Below are the code and all the weights of a small trained network. Each question names an input and a class and asks about switching units off, where a switched-off unit gives its printed mean instead of its output.

import numpy as np


def w(rows, s, z=0):
    codes = np.array(rows[::2]) - 128.0
    scale = np.full(codes.shape[1], s)
    scale[-1] = z or s
    return codes * scale


def f(y):
    return y / 2 * (1 + np.tanh(0.7978845608 * (y + 0.044715 * y**3)))


def log_softmax(a):
    a = a - a.max(-1, keepdims=True)
    return a - np.log(np.exp(a).sum(-1, keepdims=True))


def net(x, mask):
    res = np.array(x, float).reshape(1, 5) / 4 @ E
    y = f(res @ A[0][:, :-1].T + A[0][:, -1])
    res = res + np.where(mask, y, B[0][:, -1]) @ B[0][:, :-1]
    return log_softmax(res[-1] @ U[:, :-1].T + U[:, -1])


A, B = {}, {}
E = w([
[72,123,41,88,176,2,72,96,144],'x0',
[196,198,139,190,142,78,93,46,86],'x1',
[68,158,68,185,65,168,145,55,185],'x2',
[113,124,126,43,50,166,84,56,74],'x3',
[145,136,116,111,127,125,144,127,138],'x4',
],0.0099)
A[0] = w([
[124,130,143,201,218,124,149,149,202,10],'N1',
[95,138,32,199,79,167,141,108,155,117],'N2',
[206,190,142,214,153,99,97,60,76,106],'N3',
[56,110,90,77,170,151,128,165,152,133],'N4',
[145,217,96,149,139,69,117,102,77,156],'N5',
[72,98,132,94,122,173,153,196,149,78],'N6',
[137,132,136,219,196,79,168,175,186,4],'N7',
[153,132,168,64,211,129,117,170,73,63],'N8',
[164,221,178,153,141,96,113,67,88,97],'N9',
[110,117,130,72,76,139,92,67,56,43],'N10',
[214,152,206,173,112,254,151,115,138,1],'N11',
[214,77,135,101,168,91,130,158,47,57],'N12',
[102,175,77,161,103,171,119,77,175,119],'N13',
[96,199,75,174,120,142,202,112,157,27],'N14',
[106,99,34,110,185,41,47,83,150,25],'N15',
],0.008,0.00084)
B[0] = w([
[209,144,188,1,151,221,73,66,118,205],'N1',
[192,58,77,206,152,101,91,125,75,209],'N2',
[54,107,119,106,43,130,120,210,207,231],'N3',
[47,182,143,108,79,89,144,200,172,182],'N4',
[69,155,112,123,54,110,149,149,154,191],'N5',
[49,112,108,107,76,134,136,183,185,197],'N6',
[204,179,155,42,135,204,110,60,150,221],'N7',
[172,59,35,184,131,105,124,148,83,199],'N8',
[92,109,80,132,59,175,103,205,243,204],'N9',
[152,170,200,33,140,222,76,65,83,203],'N10',
[69,194,211,194,190,77,220,133,85,254],'N11',
[179,48,87,179,185,107,80,130,83,202],'N12',
[201,24,112,165,193,112,85,129,127,197],'N13',
[152,75,107,145,142,126,84,102,103,187],'N14',
[57,184,206,179,173,62,229,87,78,233],'N15',
],0.0073,0.0099)
U = w([
[79,217,157,198,174,84,252,113,87,86],'0',
[77,113,79,115,46,145,114,223,246,254],'1',
[183,4,45,204,172,123,57,127,72,53],'2',
[173,193,144,19,141,214,61,48,119,117],'3',
],0.011,0.00078)

Each question gives the input, the list of numbers given to net, and the class t.
The units are the neurons (one row each of A and B). Each row of codes is followed by its name. A weight is (code - 128) times the scale printed after its matrix; where a second scale follows, it is the last column's (A, B and U).
mask holds one flag per neuron, in row order. A switched-off neuron (its flag False) gives its mean, the last column of its row in B, instead of its output. The means were averaged over made-up inputs and are rounded, as every weight is.
A unit's drop is (log p(t) with every unit on - log p(t) with that unit switched off) / (log p(t) with every unit on - log p(t) with every unit switched off).
The circuit of an input: a set's keep is (log p(t) with only the set's units on - log p(t) with every unit switched off) / (log p(t) with every unit on - log p(t) with every unit switched off). Starting from the 12 units with the biggest drops (on a tie, the unit counted first), units are removed one at a time, each time the one whose removal leaves the highest keep (on an exact tie, the one counted first), for as long as the keep stays at least 0.8.
circuit, biggest first: the units of the circuit, biggest drop first
unit that matters most: the unit with the biggest drop
k most important neurons: the k neurons with the biggest drops, biggest first
drop when u is switched off: that unit's drop, to one decimal
input [5,-4,6,6,1], class 2: 4 most important neurons	[N2 N13 N11 N7]
input [7,6,-6,-8,-7], class 3: circuit, biggest first	[N7]
input [-5,-5,6,2,-1], class 2: circuit, biggest first	[N2 N13]
input [-3,0,4,-4,-4], class 2: 2 most important neurons	[N15 N10]
input [-1,-5,0,-6,8], class 3: circuit, biggest first	[N1 N7]
input [-5,-2,-7,5,-8], class 2: 3 most important neurons	[N8 N12 N15]
input [3,-7,6,-8,-4], class 3: 3 most important neurons	[N1 N7 N3]
input [-8,-7,-6,-8,3], class 0: 2 most important neurons	[N11 N10]
input [0,8,5,6,-4], class 1: 2 most important neurons	[N3 N9]
input [0,7,-6,7,3], class 1: 2 most important neurons	[N9 N3]
input [-3,-7,8,2,3], class 2: 2 most important neurons	[N2 N13]
input [-6,6,-5,4,0], class 0: 2 most important neurons	[N11 N6]
input [-6,5,7,4,2], class 2: 4 most important neurons	[N13 N2 N15 N14]
input [-6,1,7,-8,6], class 3: circuit, biggest first	[N1]
input [-7,8,8,-4,6], class 1: 4 most important neurons	[N3 N9 N15 N12]
input [7,1,2,6,1], class 0: 3 most important neurons	[N15 N1 N7]
input [5,8,-2,3,2], class 1: 3 most important neurons	[N9 N3 N11]
input [2,8,8,-4,0], class 1: 4 most important neurons	[N3 N9 N5 N12]
input [-1,-2,-5,-4,-3], class 2: drop when N12 is switched off	0.4
input [-3,4,-7,4,-1], class 2: unit that matters most	N12
input [0,5,2,4,-7], class 1: drop when N1 is switched off	0.1
input [3,8,-7,6,-5], class 1: drop when N8 is switched off	0.0
input [8,-8,-3,6,8], class 0: drop when N3 is switched off	0.2
